Here is a tiny trained network, its code and every weight. The questions are about switching its units off for an input and a target symbol, where a switched-off unit gives its printed mean instead of its output.

import numpy as np


def w(rows, s, z=0):
    codes = np.array(rows[::2]) - 128.0
    scale = np.full(codes.shape[1], s)
    scale[-1] = z or s
    return codes * scale


def f(y):
    return y / 2 * (1 + np.tanh(0.7978845608 * (y + 0.044715 * y**3)))


def softmax(a):
    e = np.exp(a - a.max(-1, keepdims=True))
    return e / e.sum(-1, keepdims=True)


def log_softmax(a):
    a = a - a.max(-1, keepdims=True)
    return a - np.log(np.exp(a).sum(-1, keepdims=True))


def net(x, mask):
    ids = ['ΘΣΦαβγζηλξτω'.index(c) for c in x.split()]
    T = len(ids)
    res = E[ids] + P[:T]
    u = 0
    for l in range(2):
        q, k, v = (res @ M[l].T for M in (Q, K, V))
        z = softmax(np.where(np.tri(T) > 0, q @ k.T / 4**0.5, -1e9)) @ v
        res = res + np.where(mask[u], z, O[l][:, -1]) @ O[l][:, :-1]
        u += 1
        y = f(res @ A[l][:, :-1].T + A[l][:, -1])
        res = res + np.where(mask[u : u + 4], y, B[l][:, -1]) @ B[l][:, :-1]
        u += 4
    return log_softmax(res[-1] @ U[:, :-1].T + U[:, -1])


Q, K, V, O, A, B = {}, {}, {}, {}, {}, {}
E = w([
[34,138,83],'Θ',
[176,186,138],'Σ',
[58,31,121],'Φ',
[229,177,165],'α',
[246,209,95],'β',
[121,31,42],'γ',
[70,131,101],'ζ',
[99,86,105],'η',
[109,80,101],'λ',
[61,72,208],'ξ',
[188,169,197],'τ',
[147,25,30],'ω',
],0.011)
P = w([
[1,157,219],'0',
[177,104,73],'1',
[192,49,158],'2',
[155,210,54],'3',
[207,139,97],'4',
[170,163,88],'5',
[115,229,91],'6',
[134,172,83],'7',
[145,155,108],'8',
],0.0051)
Q[0] = w([
[120,125,227],'0.h1',
[130,207,153],'0.h1',
[39,144,170],'0.h1',
[134,2,142],'0.h1',
],0.0074)
K[0] = w([
[88,19,132],'0.h1',
[186,164,164],'0.h1',
[38,151,160],'0.h1',
[117,3,84],'0.h1',
],0.0072)
V[0] = w([
[160,171,88],'0.h1',
[201,125,98],'0.h1',
[180,253,230],'0.h1',
[235,120,4],'0.h1',
],0.0068)
O[0] = w([
[225,18,142,182],'0.h1',
[254,3,123,195],'0.h1',
[253,149,184,180],'0.h1',
[179,15,130,252],'0.h1',
],0.0065,0.0037)
A[0] = w([
[243,197,83,74],'0.n1',
[231,240,195,251],'0.n2',
[155,68,44,41],'0.n3',
[254,164,167,193],'0.n4',
],0.0074,0.0015)
B[0] = w([
[99,85,124,222],'0.n1',
[68,88,190,221],'0.n2',
[97,255,198,171],'0.n3',
[50,110,139,249],'0.n4',
],0.0087,0.011)
Q[1] = w([
[139,114,48],'1.h1',
[85,115,169],'1.h1',
[207,206,109],'1.h1',
[251,169,93],'1.h1',
],0.012)
K[1] = w([
[206,49,145],'1.h1',
[56,121,147],'1.h1',
[233,103,91],'1.h1',
[254,132,81],'1.h1',
],0.009)
V[1] = w([
[84,63,55],'1.h1',
[168,1,219],'1.h1',
[171,165,203],'1.h1',
[198,27,66],'1.h1',
],0.0077)
O[1] = w([
[35,104,107,147],'1.h1',
[104,244,197,138],'1.h1',
[201,155,201,113],'1.h1',
[64,70,200,1],'1.h1',
],0.011,0.0098)
A[1] = w([
[157,182,104,107],'1.n1',
[30,142,78,252],'1.n2',
[237,2,82,129],'1.n3',
[208,82,247,126],'1.n4',
],0.0055,0.0048)
B[1] = w([
[207,150,97,139],'1.n1',
[125,2,235,241],'1.n2',
[68,172,90,255],'1.n3',
[163,162,86,177],'1.n4',
],0.0072,0.0071)
U = w([
[54,143,24,72],'Θ',
[204,135,143,129],'Σ',
[74,76,58,85],'Φ',
[124,220,122,8],'α',
[52,149,255,229],'β',
[44,43,165,132],'γ',
[151,79,70,132],'ζ',
[104,75,106,65],'η',
[75,94,115,6],'λ',
[166,179,16,219],'ξ',
[225,186,119,102],'τ',
[82,60,161,3],'ω',
],0.0066,0.004)

Each question gives the input, a string of symbols that net reads in full, and the target symbol t.
The units are the heads (4 rows each of Q, K, V and O) and the neurons (one row each of A and B). Each row of codes is followed by its name. A weight is (code - 128) times the scale printed after its matrix; where a second scale follows, it is the last column's (O, A, B and U).
mask holds one flag per unit, layer by layer, with each layer's heads first. A switched-off unit (its flag False) gives its mean, the last column of its rows in O or B, instead of its output. The means were averaged over made-up inputs and are rounded, as every weight is.
A unit's drop is (log p(t) with every unit on - log p(t) with that unit switched off) / (log p(t) with every unit on - log p(t) with every unit switched off).
The circuit of an input: a set's keep is (log p(t) with only the set's units on - log p(t) with every unit switched off) / (log p(t) with every unit on - log p(t) with every unit switched off). Starting from all 10 units, units are removed one at a time, each time the one whose removal leaves the highest keep (on an exact tie, the one counted first), for as long as the keep stays at least 0.8.
units of the circuit, in order: the units of the circuit, biggest drop first
top k neurons: the k neurons with the biggest drops, biggest first
k most important neurons of layer l: the k neurons of layer l with the biggest drops, biggest first
drop when u is switched off: that unit's drop, to one decimal
input γ β λ Θ, target β: top 2 neurons => 0.n4; 0.n2
input β τ β β β β β β ζ, target β: units of the circuit, in order => 1.h1; 0.h1
input β β τ β β β Σ Σ Φ, target β: units of the circuit, in order => 1.h1
input β ξ β γ β Θ τ, target β: top 3 neurons => 0.n4; 0.n2; 0.n3
input Φ β α, target Φ: top 3 neurons => 0.n3; 0.n2; 1.n3
input τ ξ β ξ γ Θ Φ, target τ: units of the circuit, in order => 1.h1; 0.h1; 0.n2
input Φ Θ β β Φ τ, target Φ: units of the circuit, in order => 0.h1; 1.h1; 0.n3
input τ Φ γ ω β Φ β, target τ: top 2 neurons => 0.n2; 0.n4
input τ β Φ, target τ: units of the circuit, in order => 1.h1; 0.n2; 0.h1
input β β Θ ζ τ, target β: top 2 neurons => 0.n3; 0.n4
input β ξ β α Σ, target β: top 4 neurons => 0.n4; 0.n2; 0.n3; 0.n1
input γ β β β ξ β, target γ: units of the circuit, in order => 0.h1; 1.h1; 0.n4; 0.n2
input Φ γ β Φ, target Φ: top 2 neurons => 0.n3; 1.n2
input Φ Θ β ξ τ ζ β, target Φ: units of the circuit, in order => 0.h1; 1.h1; 0.n2; 0.n3
input Φ γ ξ Φ Θ ξ, target Φ: units of the circuit, in order => 0.h1; 1.h1; 1.n2
input γ ω ξ ξ ξ β β β τ, target γ: units of the circuit, in order => 0.h1; 1.h1; 0.n3; 1.n2
input ξ β γ ω τ, target ξ: units of the circuit, in order => 0.h1; 1.h1
input ξ ξ Φ β Σ β γ γ, target β: top 4 neurons => 0.n4; 0.n2; 0.n1; 1.n4
input β α α Σ, target β: units of the circuit, in order => 1.h1; 0.h1
input ξ β Θ β, target ξ: top neuron => 1.n3
input γ γ Σ, target γ: top neuron => 1.n2
input ξ β Σ η, target β: 3 most important neurons of layer 0 => 0.n4; 0.n2; 0.n1
input β β τ γ Φ β β α, target β: 2 most important neurons of layer 0 => 0.n4; 0.n3
input ξ β β β Φ ζ, target β: top 3 neurons => 0.n4; 0.n2; 0.n1
input ξ τ λ β β τ ζ β, target ξ: 2 most important neurons of layer 1 => 1.n3; 1.n2
input β β ξ η, target β: drop when 0.n3 is switched off => 0.0
